Each row was made from one small tree. Brackets hold a mark, then the marks that hang from it, in the order of their numbers. Every link used is in the known rows. Write each row's tree.
Each row is shifted at random along 7 fixed directions that mean nothing.
Known rows:
(Q_171 (Q_20 (Q_922 (Q_3 (Q_682 Q_668)))) (Q_281 Q_128)): -2.320 -0.549  2.000  0.378 -1.466 -2.716 -0.804 -1.938  1.381 -0.335  0.061  2.371 -1.514 -1.230 -0.308  0.742  1.150 -0.550 -0.048 -2.476  0.123  2.842  0.698  2.103  0.348  4.974 -2.721 -2.579 -1.564  0.442 -2.412 -0.903 -1.464  1.495  1.422 -3.606 -0.429  0.705 -0.209  3.460  0.153 -0.058  0.237
(Q_668 (Q_281 Q_128 (Q_171 (Q_790 Q_20 (Q_922 Q_3))))): -1.270 -1.883  2.442 -3.231 -3.141 -0.205 -2.674 -1.924  1.609 -1.524  2.260  1.150 -1.784 -1.848  0.824  0.412  0.607  0.936 -0.662 -4.020 -0.484  1.954 -1.056  0.996  3.263  3.871 -0.607 -2.899 -2.446 -0.863 -1.605 -0.910 -1.208  1.678  0.236 -2.379 -1.173  0.045  0.934  2.099  1.422  0.221  0.782
(Q_20 (Q_922 (Q_3 Q_128) (Q_171 Q_790))): -2.641 -0.057 -0.740  0.289 -1.580 -2.290 -1.691 -1.603 -1.192  1.986  2.228  1.217 -3.947 -0.010 -0.223  0.056  0.071 -0.028  2.511 -2.362  2.631  2.883  0.801  0.197  0.950  2.551 -2.743 -2.808  0.665  0.093 -0.803  1.060 -2.126  0.598 -1.805 -4.255 -2.582  0.941 -1.725  0.982  0.970  0.904  0.930
(Q_20 (Q_922 (Q_3 (Q_128 (Q_281 Q_171))))): -3.502  0.120  0.033  1.822  0.301 -0.009 -1.320 -0.864 -1.535 -0.496  1.795  0.135 -2.729 -1.410  1.123  1.421 -1.483  3.039 -0.342 -0.253  0.705 -0.940 -0.418  0.928  3.012  0.204 -0.613 -1.936  0.636 -0.048  0.008  1.698 -0.608  1.421 -3.555  0.065 -2.837 -0.419 -1.176 -0.476  1.351  1.230 -1.080
(Q_790 Q_20 Q_128 Q_171): -0.165  0.545  0.826 -1.789 -1.742  1.888 -0.048 -0.128 -0.716 -1.086  2.403  2.434 -0.769 -0.123 -0.155 -2.496  0.325  3.593  0.713  0.699 -0.628 -0.897 -1.710 -0.265  3.162  0.631  2.160 -0.881  0.658 -1.767  0.252  1.265 -0.755 -1.344 -1.004  0.542 -1.230  0.473 -1.038 -1.769  1.136  1.289  0.841
(Q_281 Q_128 (Q_171 (Q_20 Q_922))):  0.187 -2.417  1.055 -6.157 -5.015  0.270 -5.210 -2.647 -0.030 -2.226  4.544 -0.942 -5.474 -1.435  0.562  2.244 -2.087  2.369  0.254 -4.614  0.980  0.562 -0.448  0.806  5.851  1.833  1.307 -2.033 -1.224 -1.275 -1.475  0.212 -2.644  0.485  0.676  0.053 -3.464 -0.723  3.813 -0.330  2.169  1.103 -0.584
(Q_3 Q_20 Q_128 Q_922): -1.783  0.067  2.654  3.101  2.140  0.568 -1.666 -1.781 -1.576 -2.641 -0.299  0.561 -0.845 -2.192  1.513  2.430 -0.711  1.620 -2.564 -0.323  0.702 -1.130 -0.766  2.491  2.866 -1.315  0.301 -1.678 -0.295 -0.479  0.159  2.769 -0.654  2.520 -2.225  0.295 -0.356 -2.854  0.533 -0.902  0.859  1.812 -2.432
(Q_922 (Q_3 Q_20 Q_128 (Q_682 Q_790)) Q_171): -2.464  0.565  0.210  4.188 -0.176 -2.222  0.347 -1.988 -2.467 -0.089 -1.274  1.436 -2.213 -2.675  0.548  1.078  1.468  0.160  1.556 -0.618  2.006  2.387 -0.607  2.726  1.290  1.265 -4.165 -2.261 -0.837 -1.074 -3.175 -0.070 -1.897  2.745 -3.564 -1.895  0.563 -0.169 -2.558  0.870  1.187  0.990  0.179
(Q_281 Q_128 (Q_171 Q_20)): -0.957 -2.167  2.841 -1.988  0.135 -0.727 -0.714 -0.758  1.410 -3.277 -1.159  2.114  0.939 -0.292 -3.149  0.336 -0.959 -3.329 -2.736 -1.163  1.226 -0.614  0.785  0.818  3.228  0.746  1.534  1.045 -0.816  2.398  1.722  2.335 -0.005  2.704 -1.475 -1.854 -1.539 -1.876  1.474 -1.629  0.080  2.736 -1.737
(Q_922 (Q_3 (Q_682 (Q_668 Q_20 Q_281))) Q_171): -2.927 -0.949 -0.382  1.171  0.781 -1.856 -0.059 -0.969 -1.415  0.684  0.055  1.999 -1.036 -0.997 -0.225 -0.645  0.858 -1.653  1.534  0.011  3.085  1.078  0.478  0.921  1.065  0.663 -2.182 -1.284  0.466  1.206 -0.451  1.839 -1.046  2.151 -3.120 -3.313 -1.489 -0.007 -2.232  0.206  0.480  2.719  0.494
(Q_128 (Q_281 (Q_171 (Q_3 Q_20 Q_682) Q_790 Q_922))): -4.299 -0.378  2.920  3.488  1.595  0.799  0.434 -1.519  1.454 -2.954 -0.102  2.217  0.330 -2.857  3.330  0.957  0.750  2.755 -3.615  0.227 -2.307 -0.471 -1.737  3.133  1.261  2.810 -1.539 -3.916 -2.008 -0.415 -0.916 -1.259  0.394  2.049 -0.438  0.382 -0.487  0.171 -1.865  3.391  0.966 -0.587 -0.056
(Q_790 Q_20 Q_668 Q_922): -3.071  0.031  0.364 -2.210 -1.697 -1.531 -3.388 -0.421 -1.064  0.600  3.180  1.422 -3.174 -1.177  0.410 -2.738 -0.180  0.259  0.208 -1.483  1.348  0.534 -1.250  0.807  2.439  3.633 -1.603 -1.738  1.702  0.438  1.177  1.528 -0.769 -0.514 -3.978 -0.901 -2.360  2.978 -2.558  0.909  0.781  0.236 -0.657
(Q_171 Q_20 Q_281 Q_790): -2.144 -0.302 -1.942  0.073 -0.253 -0.989 -1.283  1.201  0.308  0.713  3.227  1.233 -3.506  1.645  0.224 -0.771 -1.631  4.847  2.521  1.676  1.153 -3.227  1.851 -1.482  1.168 -0.548  2.999 -1.099  2.807  1.381  0.654  2.015 -0.010 -3.080 -0.084 -0.495 -4.539  2.251 -0.074 -0.685 -0.876  2.799  0.861
(Q_281 (Q_171 (Q_3 Q_682) Q_20 (Q_790 Q_128 Q_668) Q_922)):  0.850 -1.348 -0.677 -2.572 -1.141  1.066 -0.683 -0.519  1.177 -1.993  3.899  3.536 -2.050  2.094  2.244 -2.034 -1.005  3.453  1.700  1.356  0.094 -1.841  0.982 -1.032  1.794  0.154  2.510 -0.900  1.044 -0.338  0.942  0.696 -1.282 -2.679  3.385 -0.097 -3.582  1.478 -0.092 -0.407  1.018  3.556  1.464
(Q_171 Q_20 Q_790 (Q_922 (Q_3 Q_128))): -0.886 -3.370  0.097 -0.332  1.812  1.124 -0.863 -2.815  0.224 -1.693  2.629  2.810 -2.363  0.149  4.473 -0.453 -0.413  2.265 -1.403  1.786  0.697 -1.872  1.151  2.424  2.216  0.542  0.165 -2.758 -0.288  0.934 -0.481  0.694 -1.362  0.097  2.134  0.397 -3.798  0.792 -0.935  2.989  0.956  3.475 -0.530
(Q_171 Q_3 Q_20 Q_281 Q_922): -1.357 -1.138  1.154  2.886  1.417  1.423  2.152 -0.776  1.829 -2.957  1.202  2.839 -0.282  0.228  1.574  1.079 -0.544  6.157 -1.383  3.073 -2.376 -2.990  1.746  1.812  2.445  0.514  2.975 -2.078  0.151  0.224 -2.035 -0.770 -0.737 -1.310  4.147  3.117 -2.726  0.200  1.742  1.119 -0.018  1.561 -0.586
(Q_668 Q_20 (Q_281 Q_128)): -4.188  1.227 -0.178  1.120 -0.675 -2.372 -0.287  2.628 -0.246  1.827  0.779  0.127 -0.426  0.169 -1.927 -0.755 -1.197  1.947  2.410 -0.753  1.744 -0.767  0.212 -2.810  0.368  1.265  0.504  0.452  1.273  1.004  0.779  2.046  2.084  0.095 -4.854 -2.588 -0.917  0.993 -1.780 -2.427 -0.077  1.234  1.363
(Q_668 Q_20 (Q_281 (Q_171 (Q_922 (Q_3 Q_128))))): -2.060 -1.110  1.280 -1.251 -0.830 -0.755 -1.355 -0.298  0.680 -0.412  1.114  0.829 -0.890 -0.038 -0.979  0.442 -0.605 -0.370  0.073 -2.454  1.319  0.490  0.448  0.175  2.369  1.680  0.342 -0.770 -0.738  0.869 -0.305  1.363 -0.030  1.814 -1.767 -2.207 -1.451 -1.115  0.941 -0.659  0.494  1.824  0.218
(Q_682 (Q_3 Q_128) (Q_668 (Q_20 Q_922))): -5.729  1.961  1.891  2.660 -0.292 -4.386 -1.977  0.175 -1.596  2.540 -0.094  0.829 -1.659 -0.575 -0.944 -2.273  0.416 -0.983  1.830 -1.433  4.084  2.474  0.694 -0.550 -1.605  2.623 -2.712 -0.692  1.021  0.272  0.912  2.164  0.815 -0.670 -4.859 -3.106 -0.242  1.860 -3.535  0.892  0.123  0.270  1.036
(Q_3 Q_20 Q_128 Q_682 Q_922): -0.054  0.892 -0.202  0.640 -0.760 -2.136 -3.313 -2.311 -2.867  0.145  1.805  1.633 -3.485 -0.613  2.052 -0.037 -0.544 -1.106  2.505 -2.233  3.901  0.687  0.013  0.430  0.788 -0.584 -2.476 -0.818  0.586 -0.157  1.015  2.819 -1.921  1.454 -2.419 -3.516 -0.586 -0.552 -1.796 -1.296  1.033  2.802 -0.168
(Q_3 (Q_20 (Q_922 (Q_171 (Q_790 (Q_682 Q_668))))) (Q_128 Q_281)):  1.631 -0.997  1.146 -2.502 -2.837  0.929 -2.591 -3.379 -0.622 -0.718  2.662  2.717 -2.470 -0.546  2.504  0.302  0.983  0.615  1.449 -2.574  1.329  2.008 -0.950  1.674  1.951  1.071 -0.365 -2.186 -2.151 -1.956 -1.926  0.618 -3.117  0.785  1.679 -2.994 -0.347 -1.151  0.627  0.885  1.679  2.188  1.584
(Q_682 (Q_3 Q_128) (Q_790 Q_20 (Q_171 Q_281))):  0.120 -0.438  2.023 -2.035 -3.146  0.025 -2.690 -3.029 -1.588 -0.522  2.456  1.420 -3.353 -1.284  1.171 -2.083  1.353  2.240  1.369 -2.024  2.008  1.011 -0.513  1.380  3.254  0.604  0.433 -1.669 -1.535 -2.328 -1.278  0.240 -2.233 -0.991 -1.549  0.685 -1.270  0.921 -0.392  0.846  1.911  1.235  0.888
(Q_790 Q_128 (Q_171 Q_3 Q_20)): -0.339 -1.379 -0.055 -2.681 -3.675 -2.378 -2.068 -3.328 -1.406  0.131  0.613  2.237 -3.740 -0.647 -1.645 -0.867  0.640 -2.646  1.158 -2.512  1.880  2.214  0.165  2.888  3.021  3.953 -2.531 -0.647 -1.009  0.445 -1.814 -1.093 -2.581  1.572 -2.394 -0.949 -1.383  1.479 -0.544  1.402  0.877  0.874 -0.580
(Q_682 (Q_668 Q_20) Q_790): -1.756 -0.676 -0.256 -1.008 -2.466 -1.909 -2.692 -0.767 -2.632  0.400  1.182 -0.704 -4.133 -1.369 -0.437 -0.440 -0.690  1.421  2.595 -1.198  3.759 -0.416 -0.475  0.684  2.962  0.259  0.265  0.503 -0.427 -0.204 -2.235  1.106 -0.934 -0.253 -5.643  2.071 -1.350  1.479 -0.134 -0.944  1.665  2.357 -0.202
(Q_20 (Q_922 (Q_171 (Q_281 Q_128)))): -1.070 -0.873 -0.730  1.319  0.964  0.975  0.604 -1.344 -0.949 -0.046  2.174  2.787 -1.143  0.068  2.374 -0.285 -0.985  1.985  0.654  0.829  0.710 -1.020 -0.010  0.238  1.886  0.226 -0.664 -1.365 -0.030  0.735 -0.077  1.078 -1.509  1.181 -1.463 -2.052 -2.504  0.382 -2.689 -0.093  1.169  2.564  0.458
(Q_3 Q_20 (Q_128 (Q_281 Q_171)) (Q_682 Q_668)): -1.640 -0.389  1.934  0.049  0.873  0.852 -3.376 -1.947 -1.492 -1.894  2.100  1.838 -1.314 -2.040  4.722 -0.296  0.259  1.532 -0.733 -0.291  1.615 -1.329 -1.632  1.530  1.158 -1.245 -0.080 -2.101 -0.622 -0.954  1.075  2.793 -0.375  1.096 -0.873 -1.896 -0.718 -1.158 -1.446  0.800  0.969  2.890  0.375
(Q_128 (Q_281 (Q_171 (Q_922 Q_3)))): -0.857 -0.893 -0.330  0.233 -1.892  1.645  0.135 -1.374 -0.209 -2.353  1.888  2.161 -1.577 -1.644  2.570  0.391 -0.828  3.630  0.722  0.337 -0.532 -1.231 -1.837  0.886  3.465  0.630 -0.105 -0.967 -1.654 -0.845 -1.826 -1.172 -1.543  1.064 -1.254  1.780 -1.443  0.294 -0.845 -0.550  1.851  1.421  1.171
(Q_3 Q_20 Q_682 (Q_922 (Q_171 (Q_790 Q_128)))): -3.602  0.748  3.613  3.373  4.822  0.378 -0.080 -0.199  0.628 -1.339  0.049  2.355  1.776 -0.707  1.393 -0.225  1.318  0.514 -2.882  0.632  0.551 -0.016 -0.057  0.571 -0.965 -0.610  0.502 -3.918  1.240 -0.059  3.312  4.302  0.821  0.761  0.639 -4.145 -0.534 -2.027 -1.512  0.437 -0.021  1.676 -0.325
(Q_682 (Q_3 Q_20 Q_128)): -1.451 -0.051  1.074  0.214 -1.161 -2.155 -2.372 -2.187 -2.105  0.343  0.662  1.525 -2.268 -0.646 -0.287 -1.183 -0.066 -1.904  1.355 -1.714  4.050  0.748  1.066  0.534  1.859 -0.082 -1.105  0.120  0.095  0.418  0.788  2.310 -1.422  1.076 -3.634 -2.026 -1.268 -0.159 -1.483 -0.863  0.569  2.268 -0.140
(Q_668 Q_20 (Q_281 Q_171)): -1.861 -0.480  0.805  0.100 -0.921  0.051 -0.240  0.012  0.416 -0.582  0.966  0.903 -0.447 -0.764  0.231  0.357 -0.787  1.256  0.483 -2.046  0.191 -0.063 -0.605  0.021  2.483  1.630 -0.128 -0.677 -1.274  0.095 -1.371  0.270  0.144  1.916 -2.473 -1.511 -0.519 -0.624 -0.394 -0.884  0.916  1.370  0.982
(Q_922 (Q_3 Q_20 Q_128 (Q_682 Q_668 Q_790)) Q_171): -3.201  0.154  0.942  3.242  1.989 -0.573 -0.274 -0.660 -2.026 -0.396  0.076  1.398 -0.926 -1.738  1.439 -0.089  1.203  1.866  0.624  1.395  2.295  0.232 -0.250  1.046  0.772 -1.343 -0.660 -2.349  0.801 -0.923 -0.371  2.808 -0.611  0.714 -2.126 -1.734 -0.870 -0.790 -1.962  0.026  0.762  2.557  0.421
(Q_668 (Q_20 (Q_922 (Q_171 (Q_3 Q_128) Q_790))) Q_281): -3.158 -0.544  0.576  1.053  0.574 -0.822 -0.603 -0.927  0.259  1.871  1.798  1.661 -0.890 -0.081  2.117 -0.497  0.352  0.651  0.559 -2.074  0.827  1.546  0.273  0.303 -0.133  3.105 -2.242 -2.911 -0.839  0.327 -0.667  0.542  0.039  1.524 -1.361 -4.592 -1.050  0.633 -2.739  2.216  0.765  0.954  1.662
(Q_128 (Q_281 (Q_171 Q_790))): -4.537  0.911 -0.043 -0.209 -0.466 -2.179 -1.670  2.469  0.397  0.468  0.842  0.628 -1.216  0.876 -4.047 -1.051 -1.374  0.167  1.050 -0.006  2.570 -1.718  0.575 -2.461  0.849 -0.477  2.564  0.441  2.671  2.285  3.857  3.880  1.590 -0.947 -4.794 -1.888 -3.239  0.635 -0.203 -3.311 -0.921  1.713  0.386
(Q_668 (Q_20 Q_922) (Q_281 Q_128 Q_171)): -4.080 -0.032  0.209  0.519  0.189 -1.465 -1.694  1.041 -0.590  0.216  0.854 -1.052 -1.760 -0.669 -0.979  1.712 -2.752  1.409 -0.811 -1.460  0.913 -1.738 -0.285  0.045  2.929  1.379 -0.071  0.006  0.280  1.444  0.681  1.829  1.494  2.447 -6.426 -0.423 -2.102 -0.230 -0.637 -1.658  0.742  1.384 -1.759
(Q_668 (Q_281 (Q_171 (Q_3 Q_128 Q_682) Q_20 (Q_790 Q_922)))): -1.044 -2.089 -0.082 -3.204 -1.663 -0.538 -4.137 -1.223 -0.372 -0.867  3.177 -0.224 -4.081  0.038 -0.248  1.004 -1.813  1.757  0.139 -1.827  1.731 -2.167  1.001  0.821  4.425 -0.411  2.321 -1.039  0.560  0.955  0.617  1.864 -0.640  0.359 -2.088  0.213 -4.198 -0.188  2.472 -0.867  0.516  2.871 -1.429
(Q_3 (Q_20 Q_922) (Q_128 (Q_281 Q_171)) (Q_682 Q_668)): -1.053  0.764  1.804  1.821  1.174 -0.648 -1.337 -1.235 -1.221 -1.567 -0.437  2.477 -0.169 -0.722  1.054  0.350 -0.159 -0.915 -0.708 -0.109  1.744 -0.692 -0.808  1.776  0.617 -0.669 -0.661 -0.049 -0.653  0.115  1.065  2.877 -0.222  2.149 -2.666 -2.039  0.327 -1.741 -1.242 -0.949  0.584  2.939 -0.990
(Q_922 (Q_171 (Q_3 (Q_682 Q_790)) Q_20 (Q_281 Q_128))): -1.313 -0.039 -1.006  2.167 -0.576 -2.551  1.383  0.028 -0.457  0.015 -0.772  2.423 -1.343  0.449 -2.636  0.009 -0.132  0.766  2.418  1.296  1.734 -0.565  1.708  0.350  1.132  0.489  0.080  0.383  0.847  1.378 -1.156  0.351 -0.943  0.139 -1.926 -1.004 -1.534  1.171 -0.587 -1.319 -0.320  2.245  0.160

Write each row's tree:
-1.290 -1.272  0.962  0.334  0.736  0.348 -0.154 -1.652  0.192 -1.135  2.301  2.837 -1.275  0.121  2.447 -0.955  0.229  2.155  0.254  0.750  1.086 -0.188  1.060  0.686  1.057  0.583  0.061 -2.433  0.288 -0.097 -0.262  1.279 -1.032 -0.616  2.843 -1.255 -2.197  0.049 -0.540  1.088  0.748  2.352  0.846 -> (Q_171 Q_20 (Q_922 (Q_3 Q_128 Q_682)))
 0.253 -1.797  0.375 -2.447 -0.052  2.332 -0.813 -1.549 -0.769 -2.207  1.778  4.014  0.297 -1.251  2.891 -2.074  1.001  1.291 -0.652  2.208 -0.396 -1.739 -2.044  1.635  2.958  0.341  0.662 -0.344 -0.458 -0.496  0.963  1.084 -1.353  1.025 -1.334  0.704 -1.270  0.496 -2.153  0.190  1.667  3.438 -0.247 -> (Q_790 (Q_128 Q_281) Q_668 (Q_922 (Q_3 Q_20 Q_682)))
-1.397 -1.217  3.501 -2.380 -2.040  0.426 -2.219 -2.519  0.300 -0.826  2.190  1.091 -2.091 -1.594  0.328 -1.105  2.026  1.096 -0.390 -3.553  0.999  2.668 -0.706  1.282  2.299  2.236  0.432 -3.846 -1.848 -1.887 -1.516  0.529 -1.443 -0.465  1.083 -1.773 -0.934 -0.132  1.030  2.020  1.612  0.065  1.531 -> (Q_682 (Q_790 (Q_171 Q_20)))
-2.075  0.455  1.458  1.646  0.171 -1.244  0.307 -0.056 -0.257 -0.986 -0.247  2.079  0.274 -1.121  0.114 -0.925  1.015  0.366  1.049 -0.115  1.613  0.687 -0.109 -0.403  0.656  0.189 -0.452 -0.687 -0.209 -0.570 -0.133  2.020 -0.251  0.877 -1.566 -2.019  0.024 -0.477 -1.608 -0.766  0.948  2.373  0.947 -> (Q_922 (Q_3 Q_20 (Q_682 (Q_668 (Q_281 Q_128 Q_171)) Q_790)))
-1.969  0.479  0.529 -0.714 -0.686 -1.503 -1.080 -0.033 -0.882 -0.080  0.329  2.355 -1.013 -0.454 -1.766 -2.050  0.114 -1.439 -0.318 -0.752  0.519  0.019 -1.638  1.833  2.564  2.943 -1.391 -0.078  0.378  0.872  0.315  1.184 -0.056  1.601 -5.526 -1.030 -0.796  1.182 -2.081 -0.166  0.218  1.106 -1.331 -> (Q_790 Q_20 Q_171 (Q_668 Q_281))
-2.821  0.220  1.262  5.380  2.420 -1.378  4.030  0.493  0.731 -1.337 -3.446  3.450  2.380 -0.070 -4.034  0.491  0.747 -0.695 -0.760  2.263  0.009 -0.485  1.498  1.364  0.997  0.564  0.381  0.092  0.395  2.375 -0.726  0.744 -0.056  2.062 -2.212 -1.481 -0.519 -0.773 -0.721 -1.116 -1.090  1.566 -0.728 -> (Q_922 (Q_171 Q_3 Q_281))
-1.749 -0.594 -0.222  2.512  1.334 -0.705 -0.263 -1.361 -1.042 -0.836  1.289  2.212 -1.466 -0.856  4.138 -1.112 -0.486  3.273  0.626  1.825  1.069 -1.961  0.368  0.753  0.526 -0.065 -0.939 -1.118  0.028 -0.155 -0.138  0.494 -0.139 -0.287 -0.887  0.998 -1.352  1.899 -3.031  1.127  1.427  2.687  0.246 -> (Q_171 (Q_3 (Q_682 (Q_668 (Q_281 Q_128)) Q_790) Q_922) Q_20)
-4.001  1.081  1.666  4.754  1.165 -0.946  2.304  0.709  0.121 -0.687 -1.028  2.029  1.005 -1.345 -0.801  0.150  0.978  3.067  0.377  1.272 -0.322  0.365 -0.184  0.267  0.300  1.153 -0.341 -2.102  0.254 -0.497 -1.354  0.124  0.580  0.370 -1.305 -1.495  0.055  0.183 -1.562  0.019  0.213  0.272  1.076 -> (Q_922 (Q_171 (Q_3 (Q_682 (Q_668 (Q_281 Q_128))))))
-2.071  0.603  1.734  1.411  0.825  0.719 -1.173 -0.680 -1.304 -0.371  1.728  1.964 -0.826 -1.034  3.180 -2.321  1.210  4.311  0.671  1.548  1.212 -0.310 -1.054 -0.267  0.488 -0.822  0.853 -2.025  0.150 -2.608  0.976  1.776 -0.636 -1.904 -1.655  0.560 -0.769  1.188 -2.811  0.575  1.700  1.899  1.319 -> (Q_682 (Q_3 Q_20 (Q_922 (Q_171 Q_281))) (Q_790 Q_128 Q_668))
-1.027 -0.945  0.095  1.692  0.359 -0.889  0.930 -0.823  0.274 -1.018 -0.455  2.724 -0.892  0.315 -1.855  0.382  0.387  0.840  0.323  1.207  0.511 -0.855  1.477  1.671  2.173  0.507  1.090 -0.904  0.472  1.469 -1.064  0.597 -1.334  0.746 -0.815 -1.074 -2.220  0.119  0.237  0.006 -0.525  2.285 -0.625 -> (Q_922 (Q_171 (Q_3 Q_128) Q_281 (Q_790 Q_20)))
-2.997 -1.261 -0.164  3.399  3.335 -1.313  2.061 -0.820 -0.140 -0.407 -0.592  3.871  0.449  0.490  1.115 -1.883 -0.494 -1.493 -1.023  2.766  1.815 -1.108  1.520  1.214  0.077  1.175 -2.110 -0.247  0.762  2.902  1.038  1.588  0.040  1.371 -1.731 -0.991 -2.006  1.243 -3.882  0.873 -0.065  2.865 -0.583 -> (Q_171 Q_20 (Q_922 Q_3))
-2.684 -0.692  3.999  0.601  1.539 -0.523 -0.669 -2.396  1.352 -1.591  0.092  3.512  1.360 -1.622  1.695 -1.959  2.902 -1.453 -2.348 -1.360  0.171  1.882  0.029  1.654 -0.487  2.739 -1.440 -3.549 -1.194  0.042  1.498  1.085 -0.284  1.399  1.393 -3.653 -0.167  0.093 -2.160  3.558  0.897  0.629  0.519 -> (Q_171 (Q_3 (Q_682 (Q_790 Q_20 (Q_128 Q_281) Q_668)) Q_922))
 0.043 -0.258  1.665  2.137  1.083  0.086  0.569 -1.071 -1.307 -1.239 -1.061  2.879  0.623 -0.167  0.309 -1.643  0.779  1.302  0.615  1.763  1.978 -0.728 -0.143  0.762  1.318 -1.811  0.851  0.831 -1.198 -0.947  0.072  1.389 -0.502  0.219 -3.190  0.881  0.246 -0.194 -1.582 -1.204  1.429  3.433  0.102 -> (Q_682 (Q_3 Q_128 (Q_922 (Q_171 Q_20))) (Q_790 (Q_668 Q_281)))
-2.649 -1.165  0.502 -3.573 -3.170 -1.918 -3.055 -2.016 -0.970  0.840  1.382  1.752 -3.304 -1.157 -1.975 -1.590  1.005 -1.899 -0.022 -1.888  1.772  2.205 -0.973  2.256  2.629  4.186 -1.873 -1.480  0.035  0.364  0.489  0.311 -1.505  0.639 -3.558 -0.607 -1.969  1.926 -0.825  1.165  0.737  0.076 -0.487 -> (Q_790 (Q_128 Q_281) (Q_171 Q_20) (Q_922 Q_3))
 2.590 -0.776 -1.853 -1.856 -1.209  1.371  1.138 -1.040 -1.746 -1.517  1.972  5.440 -0.672  0.737  1.236 -3.930 -0.212  0.685  1.705  3.194  0.350 -2.259 -0.977  1.466  3.799  0.248  0.057  1.778  1.087  0.504  0.120  0.392 -2.115 -0.209 -2.742  1.392 -1.664  2.488 -3.417 -1.775  1.704  4.226 -0.290 -> (Q_790 Q_20 Q_668 Q_682 (Q_922 (Q_171 (Q_3 Q_128))))
-1.237  0.044  5.142 -0.427  0.054  2.013 -0.246 -0.673  0.938 -2.932  0.901  1.829  1.208 -1.966  0.341 -1.243  2.517  3.997 -1.675 -0.234 -0.952  0.187 -1.442  0.999  1.863  0.387  3.099 -2.999 -1.190 -2.687 -0.700  1.409  0.174 -1.294  1.920  0.287  0.516 -1.092  1.318  0.575  1.473  0.807  0.617 -> (Q_3 (Q_682 Q_668 (Q_790 Q_20 Q_128 Q_922)))
-3.915  0.620  0.579  2.302  1.361  0.110  0.700  2.183  0.466 -0.271  1.022  0.570  0.292  0.198 -0.100 -0.027 -1.746  3.505 -0.062  0.579  0.004 -2.156 -0.184 -1.283  1.507  0.248  1.493 -0.472  0.845  0.661  0.657  1.812  1.952  0.264 -3.300 -0.224 -1.508 -0.169 -0.987 -2.094  0.242  1.541  0.503 -> (Q_668 Q_20 (Q_281 (Q_171 Q_922)))
 0.723 -1.103  2.481 -0.990 -1.297  1.551  1.279 -1.137  1.776 -3.145  0.050  2.768  0.542 -0.932 -0.118  0.929  1.267  2.561 -0.894 -0.608 -2.632  0.166 -1.016  2.471  3.514  2.534  1.289 -1.685 -2.437 -1.237 -3.510 -1.535 -0.857  1.489  1.239 -0.076  0.075 -0.993  1.580  1.230  1.697  1.684 -0.099 -> (Q_171 (Q_790 (Q_668 (Q_20 (Q_922 Q_3)) (Q_281 Q_128)) Q_682))
-2.158  1.606  1.624  0.580 -1.925 -3.069 -1.819  0.378 -1.468  1.676  0.142  1.392 -1.656  0.265 -2.882 -2.576  1.197  0.117  2.780 -1.059  3.729  1.995  0.374 -0.939  0.218  0.567  0.196  0.259  0.713 -1.223  0.835  2.248 -0.289 -1.821 -4.674 -1.298 -0.038  1.459 -1.198 -1.673  0.574  1.312  1.008 -> (Q_682 (Q_3 Q_20 Q_128) (Q_790 (Q_668 Q_281) (Q_922 Q_171)))
-1.555 -0.099 -0.718 -0.641 -0.322 -2.545 -0.052  0.618  0.432 -0.229  0.521  3.377 -1.527  2.114 -2.355 -2.416 -0.212  0.287  0.559  2.508  0.639 -2.174  1.526  0.965  1.318  2.323  1.047  0.606  2.196  2.306  1.392  0.782  0.437 -1.161 -2.907  0.864 -3.100  3.197 -1.352  0.410 -0.252  2.747 -1.815 -> (Q_171 Q_3 (Q_790 Q_20 Q_128 (Q_668 Q_281) Q_682) Q_922)
-1.641  0.147  2.672  0.958 -2.313 -1.019 -1.780 -1.566 -1.849 -1.877 -0.392  0.008 -2.262 -2.220 -1.491  1.045  0.028  2.667  0.742 -0.680  1.887  0.015 -0.339  1.986  3.832 -0.265  1.304  0.004 -1.085 -1.630 -2.771  0.301 -1.150  0.064 -3.067  2.818 -0.282 -0.911  2.101 -0.952  1.177  1.214 -1.040 -> (Q_682 (Q_3 Q_128) Q_668)
-1.754 -1.414  3.437 -2.037  0.113 -0.093 -1.170 -1.015  1.678 -1.455  0.606  2.209  0.139 -0.182 -2.179 -0.777  1.846 -0.739 -1.852 -1.182  0.495  0.967  0.876  0.868  1.821  1.673  2.179 -2.517  0.204  0.484  1.369  2.354 -0.439  0.116  1.130 -2.656 -1.888 -0.913  1.456  0.800  0.120  1.589 -0.500 -> (Q_171 (Q_790 Q_128 (Q_922 (Q_3 Q_20 Q_682))))
 0.056 -0.629  3.427 -1.547 -1.610 -0.107  0.247 -1.679 -0.133 -0.910 -0.980  3.284  0.934 -0.553 -1.867 -3.048  2.493 -1.149 -0.354 -0.826  0.840  1.873 -0.989  1.789  2.171  2.347  0.211  0.356 -2.518 -1.370 -0.659 -0.324 -0.777  0.442 -3.122  0.598  1.081  0.656 -1.023  0.322  1.792  1.454  0.258 -> (Q_682 Q_3 (Q_790 Q_128 Q_171 (Q_668 Q_20 Q_281) Q_922))
-4.202  1.274  2.519 -2.931 -1.170  0.268 -3.225  2.448  0.619 -1.093  3.666  0.416 -1.333 -0.988 -1.033 -2.047 -0.449  4.836 -1.607 -0.077 -1.325 -1.780 -1.968 -0.442  3.281  2.001  2.992 -2.271  2.915 -0.858  2.764  2.710  1.941 -2.447 -2.918  0.635 -2.718  1.746  0.199 -0.693  0.635  0.026 -0.928 -> (Q_790 Q_20 (Q_668 (Q_281 Q_128 Q_171)) Q_682 Q_922)
